Here is a tiny trained network, its code and every weight. The questions are about switching its units off for an input and a class, where a switched-off unit gives its printed mean instead of its output.

import numpy as np


def w(rows, s, z=0):
    codes = np.array(rows[::2]) - 128.0
    scale = np.full(codes.shape[1], s)
    scale[-1] = z or s
    return codes * scale


def norm(h):
    return h / np.sqrt((h * h).mean(-1, keepdims=True) + 1e-5)


def f(y):
    return y / 2 * (1 + np.tanh(0.7978845608 * (y + 0.044715 * y**3)))


def log_softmax(a):
    a = a - a.max(-1, keepdims=True)
    return a - np.log(np.exp(a).sum(-1, keepdims=True))


def net(x, mask):
    res = np.array(x, float).reshape(1, 8) / 4 @ E
    u = 0
    for l in range(2):
        y = f(norm(res) @ A[l][:, :-1].T + A[l][:, -1])
        res = res + np.where(mask[u : u + 4], y, B[l][:, -1]) @ B[l][:, :-1]
        u += 4
    return log_softmax(norm(res)[-1] @ U[:, :-1].T + U[:, -1])


A, B = {}, {}
E = w([
[169,186,67,163,139,136,169,197,103],'x0',
[136,114,68,188,82,146,218,3,174],'x1',
[129,127,121,123,128,140,131,129,128],'x2',
[137,204,151,64,77,96,156,137,198],'x3',
[163,137,118,120,107,125,101,102,115],'x4',
[93,95,122,100,139,145,174,154,138],'x5',
[16,155,39,91,111,84,105,106,98],'x6',
[48,176,199,175,141,144,145,135,117],'x7',
],0.0037)
A[0] = w([
[138,208,152,20,85,124,197,133,193,75],'L0N0',
[108,12,188,53,131,94,80,50,166,9],'L0N1',
[90,3,81,141,227,209,170,129,44,4],'L0N2',
[136,95,120,228,189,157,61,94,46,1],'L0N3',
],0.0048,0.0016)
B[0] = w([
[147,79,179,170,82,69,106,154,194,250],'L0N0',
[113,186,89,230,117,232,95,208,125,210],'L0N1',
[166,146,156,124,48,42,131,156,204,247],'L0N2',
[131,160,180,97,60,51,153,137,254,218],'L0N3',
],0.0066,0.0019)
A[1] = w([
[34,186,217,156,123,103,151,163,179,142],'L1N0',
[207,179,34,157,140,86,210,202,118,3],'L1N1',
[135,68,71,194,133,145,255,8,147,31],'L1N2',
[240,68,251,157,125,189,176,121,128,16],'L1N3',
],0.0052,0.0022)
B[1] = w([
[205,143,46,197,157,110,156,59,114,254],'L1N0',
[48,128,141,222,81,226,20,100,134,171],'L1N1',
[201,103,194,51,225,157,137,146,145,198],'L1N2',
[19,150,1,77,85,99,148,80,61,223],'L1N3',
],0.0064,0.0042)
U = w([
[150,122,204,139,37,31,145,133,192,91],'0',
[135,139,107,128,132,140,128,116,110,228],'1',
[143,82,231,45,248,150,132,146,86,253],'2',
[135,130,78,142,122,154,122,118,113,142],'3',
[79,149,120,219,93,254,97,130,114,8],'4',
[128,144,104,123,103,113,132,117,116,102],'5',
[55,124,41,57,98,114,175,88,62,40],'6',
],0.0068,0.0049)

Each question gives the input, the list of numbers given to net, and the class t.
The units are the neurons (one row each of A and B). Each row of codes is followed by its name. A weight is (code - 128) times the scale printed after its matrix; where a second scale follows, it is the last column's (A, B and U).
mask holds one flag per neuron, layer by layer. A switched-off neuron (its flag False) gives its mean, the last column of its row in B, instead of its output. The means were averaged over made-up inputs and are rounded, as every weight is.
A unit's drop is (log p(t) with every unit on - log p(t) with that unit switched off) / (log p(t) with every unit on - log p(t) with every unit switched off).
The circuit of an input: a set's keep is (log p(t) with only the set's units on - log p(t) with every unit switched off) / (log p(t) with every unit on - log p(t) with every unit switched off). Starting from all 8 units, units are removed one at a time, each time the one whose removal leaves the highest keep (on an exact tie, the one counted first), for as long as the keep stays at least 0.8.
units of the circuit, in order: the units of the circuit, biggest drop first
most important unit: the unit with the biggest drop
top k neurons: the k neurons with the biggest drops, biggest first
top k neurons in layer l: the k neurons of layer l with the biggest drops, biggest first
input [-8,8,-8,1,-6,8,-4,6], class 2: top 2 neurons : L1N2, L0N3
input [0,-5,4,8,-8,2,6,-6], class 0: most important unit : L0N0
input [-6,-5,5,-6,-1,-1,-4,5], class 0: top 2 neurons : L0N3, L0N2
input [3,8,-8,-5,1,6,-4,4], class 2: top 2 neurons in layer 0 : L0N0, L0N1
input [-4,-5,-4,-8,7,-7,4,4], class 0: top 2 neurons in layer 1 : L1N3, L1N1
input [3,8,-1,1,-7,-8,-7,4], class 2: top 3 neurons : L1N2, L0N2, L0N1
input [2,8,0,2,-1,8,-3,-4], class 2: top 2 neurons in layer 1 : L1N2, L1N0
input [4,-1,8,-3,1,3,-6,3], class 6: top 2 neurons : L1N3, L0N1
input [-7,4,-7,-8,-1,-5,3,-8], class 0: top 3 neurons in layer 1 : L1N3, L1N0, L1N1
input [-3,-7,-1,-6,-3,-8,-8,3], class 5: top 2 neurons in layer 1 : L1N3, L1N2
input [7,-6,-4,-8,1,1,3,-5], class 0: top 3 neurons in layer 0 : L0N2, L0N3, L0N1
input [4,2,6,-8,-6,0,-1,2], class 0: top 2 neurons : L0N2, L0N3
input [-8,-5,8,7,-4,-4,-6,5], class 4: top 3 neurons : L0N1, L0N3, L0N2
input [-6,-1,-3,5,-3,-6,4,5], class 4: top 2 neurons in layer 0 : L0N1, L0N3
input [-6,3,-8,5,5,7,-8,1], class 6: units of the circuit, in order : L1N3
input [3,4,3,2,-1,-6,-8,-2], class 6: top 3 neurons : L1N3, L0N1, L1N0
input [-6,-5,8,-2,3,-6,-5,6], class 3: units of the circuit, in order : L1N0, L1N3
input [-6,7,8,-1,6,5,4,3], class 2: top 2 neurons in layer 1 : L1N2, L1N3
input [1,-7,-1,0,5,3,4,2], class 2: units of the circuit, in order : L1N3, L0N1
input [8,-5,-4,5,6,-1,-3,3], class 4: units of the circuit, in order : L1N1
input [-8,3,-5,7,2,8,4,1], class 4: top 2 neurons : L0N1, L0N2
input [7,4,0,-6,5,-5,-8,4], class 6: top 2 neurons in layer 0 : L0N1, L0N0
input [-6,7,-1,-8,-3,-7,4,0], class 0: units of the circuit, in order : L0N3, L0N2
input [-1,-5,-4,-6,-5,3,-5,-1], class 0: top 2 neurons in layer 0 : L0N2, L0N3
input [-5,3,-4,0,4,2,5,-4], class 4: top 3 neurons : L0N1, L1N3, L1N0
